Below are the code and all the weights of a small trained network. Each question names an input and a target symbol and asks about switching units off, where a switched-off unit gives its printed mean instead of its output.

import numpy as np


def w(rows, s, z=0):
    codes = np.array(rows[::2]) - 128.0
    scale = np.full(codes.shape[1], s)
    scale[-1] = z or s
    return codes * scale


def norm(h):
    return h / np.sqrt((h * h).mean(-1, keepdims=True) + 1e-5)


def f(y):
    return y / 2 * (1 + np.tanh(0.7978845608 * (y + 0.044715 * y**3)))


def softmax(a):
    e = np.exp(a - a.max(-1, keepdims=True))
    return e / e.sum(-1, keepdims=True)


def log_softmax(a):
    a = a - a.max(-1, keepdims=True)
    return a - np.log(np.exp(a).sum(-1, keepdims=True))


def net(x, mask):
    ids = ['αβγδεζηλμξφω'.index(c) for c in x.split()]
    T = len(ids)
    res = E[ids] + P[:T]
    r = norm(res)
    for j in range(3):
        rows = slice(3 * j, 3 * j + 3)
        q, k, v = (r @ M[0][rows].T for M in (Q, K, V))
        z = softmax(np.where(np.tri(T) > 0, q @ k.T / 3**0.5, -1e9)) @ v
        o = O[0][rows]
        res = res + np.where(mask[j], z, o[:, -1]) @ o[:, :-1]
    y = f(norm(res) @ A[0][:, :-1].T + A[0][:, -1])
    res = res + np.where(mask[3:19], y, B[0][:, -1]) @ B[0][:, :-1]
    return log_softmax(norm(res)[-1] @ U[:, :-1].T + U[:, -1])


Q, K, V, O, A, B = {}, {}, {}, {}, {}, {}
E = w([
[103,194,203,150,137,166,78,184,99],'α',
[100,97,104,183,174,161,136,87,164],'β',
[100,107,66,90,111,156,159,131,80],'γ',
[159,133,149,73,117,170,121,174,128],'δ',
[117,196,136,112,102,179,88,137,115],'ε',
[91,125,132,107,215,111,212,133,147],'ζ',
[98,106,144,137,102,166,62,157,120],'η',
[158,155,182,157,58,162,131,82,108],'λ',
[163,66,115,130,170,131,102,188,166],'μ',
[107,84,143,91,214,124,188,91,5],'ξ',
[180,37,128,158,171,109,128,77,109],'φ',
[146,85,102,178,136,154,159,181,62],'ω',
],0.021)
P = w([
[112,143,131,19,2,94,106,199,96],'0',
[92,127,138,56,80,123,128,148,99],'1',
[108,132,130,88,109,130,112,136,123],'2',
[146,153,126,122,117,145,99,122,161],'3',
[161,159,124,164,128,153,92,112,176],'4',
[185,159,97,164,178,164,139,92,173],'5',
[181,170,102,183,179,168,113,83,186],'6',
],0.008)
Q[0] = w([
[179,89,233,69,59,80,165,96,172],'head 1',
[122,65,138,218,254,115,157,114,252],'head 1',
[12,148,112,212,143,70,109,8,188],'head 1',
[173,155,85,85,168,174,103,154,34],'head 2',
[155,105,148,165,136,146,26,124,155],'head 2',
[231,106,161,139,131,208,72,127,89],'head 2',
[174,167,129,18,174,197,125,174,108],'head 3',
[246,153,113,166,175,213,144,101,161],'head 3',
[183,160,148,82,56,57,55,161,144],'head 3',
],0.0079)
K[0] = w([
[179,98,155,104,75,150,163,131,150],'head 1',
[188,46,87,213,206,107,97,59,247],'head 1',
[65,103,133,162,142,86,75,10,129],'head 1',
[115,123,94,165,141,189,136,37,137],'head 2',
[112,51,131,206,122,141,128,136,164],'head 2',
[62,169,88,223,223,250,138,90,212],'head 2',
[171,109,90,129,128,254,118,150,238],'head 3',
[224,140,134,125,190,134,95,121,168],'head 3',
[122,52,143,51,166,137,158,187,55],'head 3',
],0.0075)
V[0] = w([
[161,154,132,112,143,132,147,177,71],'head 1',
[133,178,76,183,164,231,141,153,122],'head 1',
[108,105,159,136,192,90,165,174,182],'head 1',
[80,89,200,246,140,149,135,151,122],'head 2',
[144,101,160,118,154,165,9,127,193],'head 2',
[48,125,61,105,148,237,144,1,147],'head 2',
[144,184,106,92,97,98,153,141,93],'head 3',
[82,140,24,187,115,80,111,106,171],'head 3',
[159,60,169,106,130,109,148,116,166],'head 3',
],0.0069)
O[0] = w([
[59,106,90,170,102,119,100,48,194,175],'head 1',
[204,137,86,216,128,80,32,197,76,190],'head 1',
[45,164,189,117,54,108,172,155,142,89],'head 1',
[210,99,139,69,168,227,254,161,45,127],'head 2',
[44,50,139,123,198,171,76,74,119,188],'head 2',
[110,188,51,93,156,192,131,56,111,236],'head 2',
[117,78,157,180,101,90,136,101,83,117],'head 3',
[30,44,181,35,151,180,140,137,185,1],'head 3',
[151,39,127,120,99,74,39,153,232,122],'head 3',
],0.0056,0.0047)
A[0] = w([
[119,61,186,163,136,112,224,77,129,174],'neuron 1',
[160,135,169,89,85,148,141,106,126,123],'neuron 2',
[174,159,116,167,153,90,63,171,102,106],'neuron 3',
[81,74,95,176,155,163,94,129,71,142],'neuron 4',
[66,163,113,29,181,155,131,174,114,133],'neuron 5',
[73,255,185,73,129,160,80,74,138,102],'neuron 6',
[121,175,55,130,77,137,138,185,96,172],'neuron 7',
[68,166,94,88,120,147,198,107,195,169],'neuron 8',
[150,134,42,149,91,172,129,131,105,168],'neuron 9',
[117,204,223,106,184,127,164,176,106,131],'neuron 10',
[141,147,157,138,159,124,62,190,205,253],'neuron 11',
[56,155,167,94,218,126,168,125,137,217],'neuron 12',
[182,119,131,117,126,28,85,165,96,18],'neuron 13',
[171,205,156,133,170,92,128,142,164,95],'neuron 14',
[124,81,155,104,124,206,126,38,58,94],'neuron 15',
[206,139,143,128,79,145,152,64,131,132],'neuron 16',
],0.0087,0.0036)
B[0] = w([
[168,225,205,116,186,136,120,139,205,169],'neuron 1',
[118,70,135,152,131,142,138,115,92,137],'neuron 2',
[88,126,143,114,130,121,106,147,126,213],'neuron 3',
[200,138,161,69,84,132,174,97,147,205],'neuron 4',
[180,66,121,196,84,155,97,47,133,189],'neuron 5',
[121,47,129,128,191,131,193,158,139,217],'neuron 6',
[106,132,131,118,186,123,143,78,192,219],'neuron 7',
[166,139,136,141,91,108,64,254,147,166],'neuron 8',
[142,95,144,167,98,126,175,138,187,253],'neuron 9',
[98,119,95,110,90,213,174,147,118,164],'neuron 10',
[122,160,84,116,168,114,180,115,80,241],'neuron 11',
[176,148,105,124,84,207,102,78,146,208],'neuron 12',
[179,169,102,149,132,120,85,102,82,154],'neuron 13',
[154,83,120,147,76,208,137,116,100,159],'neuron 14',
[121,120,51,134,114,177,90,149,146,212],'neuron 15',
[61,108,187,142,156,131,106,129,135,185],'neuron 16',
],0.0076,0.0062)
U = w([
[139,231,196,106,91,144,167,168,230,120],'α',
[130,24,96,111,56,202,48,165,117,125],'β',
[120,61,77,94,191,79,119,243,122,154],'γ',
[24,130,73,182,196,136,147,99,156,200],'δ',
[168,199,121,111,107,119,190,22,65,93],'ε',
[106,125,25,150,61,72,189,99,188,103],'ζ',
[119,81,215,232,73,140,92,70,129,101],'η',
[186,70,114,231,90,72,215,170,101,125],'λ',
[182,85,241,103,194,110,81,115,192,81],'μ',
[198,240,86,183,119,88,2,166,119,190],'ξ',
[143,132,86,87,139,128,137,140,159,3],'φ',
[93,126,167,160,160,174,140,222,27,160],'ω',
],0.0082,0.0039)

Each question gives the input, a string of symbols that net reads in full, and the target symbol t.
The units are the heads (3 rows each of Q, K, V and O) and the neurons (one row each of A and B). Each row of codes is followed by its name. A weight is (code - 128) times the scale printed after its matrix; where a second scale follows, it is the last column's (O, A, B and U).
mask holds one flag per unit, heads first, then neurons. A switched-off unit (its flag False) gives its mean, the last column of its rows in O or B, instead of its output. The means were averaged over made-up inputs and are rounded, as every weight is.
A unit's drop is (log p(t) with every unit on - log p(t) with that unit switched off) / (log p(t) with every unit on - log p(t) with every unit switched off).
The circuit of an input: a set's keep is (log p(t) with only the set's units on - log p(t) with every unit switched off) / (log p(t) with every unit on - log p(t) with every unit switched off). Starting from the 12 units with the biggest drops (on a tie, the unit counted first), units are removed one at a time, each time the one whose removal leaves the highest keep (on an exact tie, the one counted first), for as long as the keep stays at least 0.8.
units of the circuit, in order: the units of the circuit, biggest drop first
most important unit: the unit with the biggest drop
top k neurons: the k neurons with the biggest drops, biggest first
heads that matter: for each layer, one digit per head in row order, 1 if its drop is at least 0.15 and else 0, layers parted by /
drop of u: that unit's drop, to one decimal
input φ η δ ε γ ε δ, target δ: heads that matter : 010
input ζ ξ φ, target μ: heads that matter : 100
input ε δ β, target ε: heads that matter : 111
input β λ ε, target β: units of the circuit, in order : head 3; neuron 5
input α δ μ δ, target γ: units of the circuit, in order : neuron 11; neuron 12; head 2
input δ β μ λ, target β: units of the circuit, in order : head 2; neuron 15; neuron 11; head 3
input δ δ δ δ δ, target ξ: units of the circuit, in order : head 3; head 2; neuron 11
input λ δ μ γ, target ζ: units of the circuit, in order : head 2; neuron 9
input ω ζ δ, target ξ: units of the circuit, in order : head 3
input ω ζ δ ε, target δ: top 3 neurons : neuron 6; neuron 7; neuron 8
input β ζ ζ, target β: heads that matter : 001
input η α δ ω ω δ, target λ: heads that matter : 011
input ε μ ζ, target α: top 2 neurons : neuron 1; neuron 8
input γ δ ζ ε ε φ, target μ: top 2 neurons : neuron 1; neuron 11
input δ φ α, target ω: most important unit : head 3
input ε ξ ε δ γ α, target ω: heads that matter : 000
input η δ δ ζ φ ε, target δ: drop of neuron 6 : 0.3
input δ ξ ξ, target ε: drop of neuron 6 : 0.1
input φ δ δ ε λ ε δ, target δ: drop of neuron 15 : 0.0
input ζ ε μ, target γ: top neuron : neuron 11
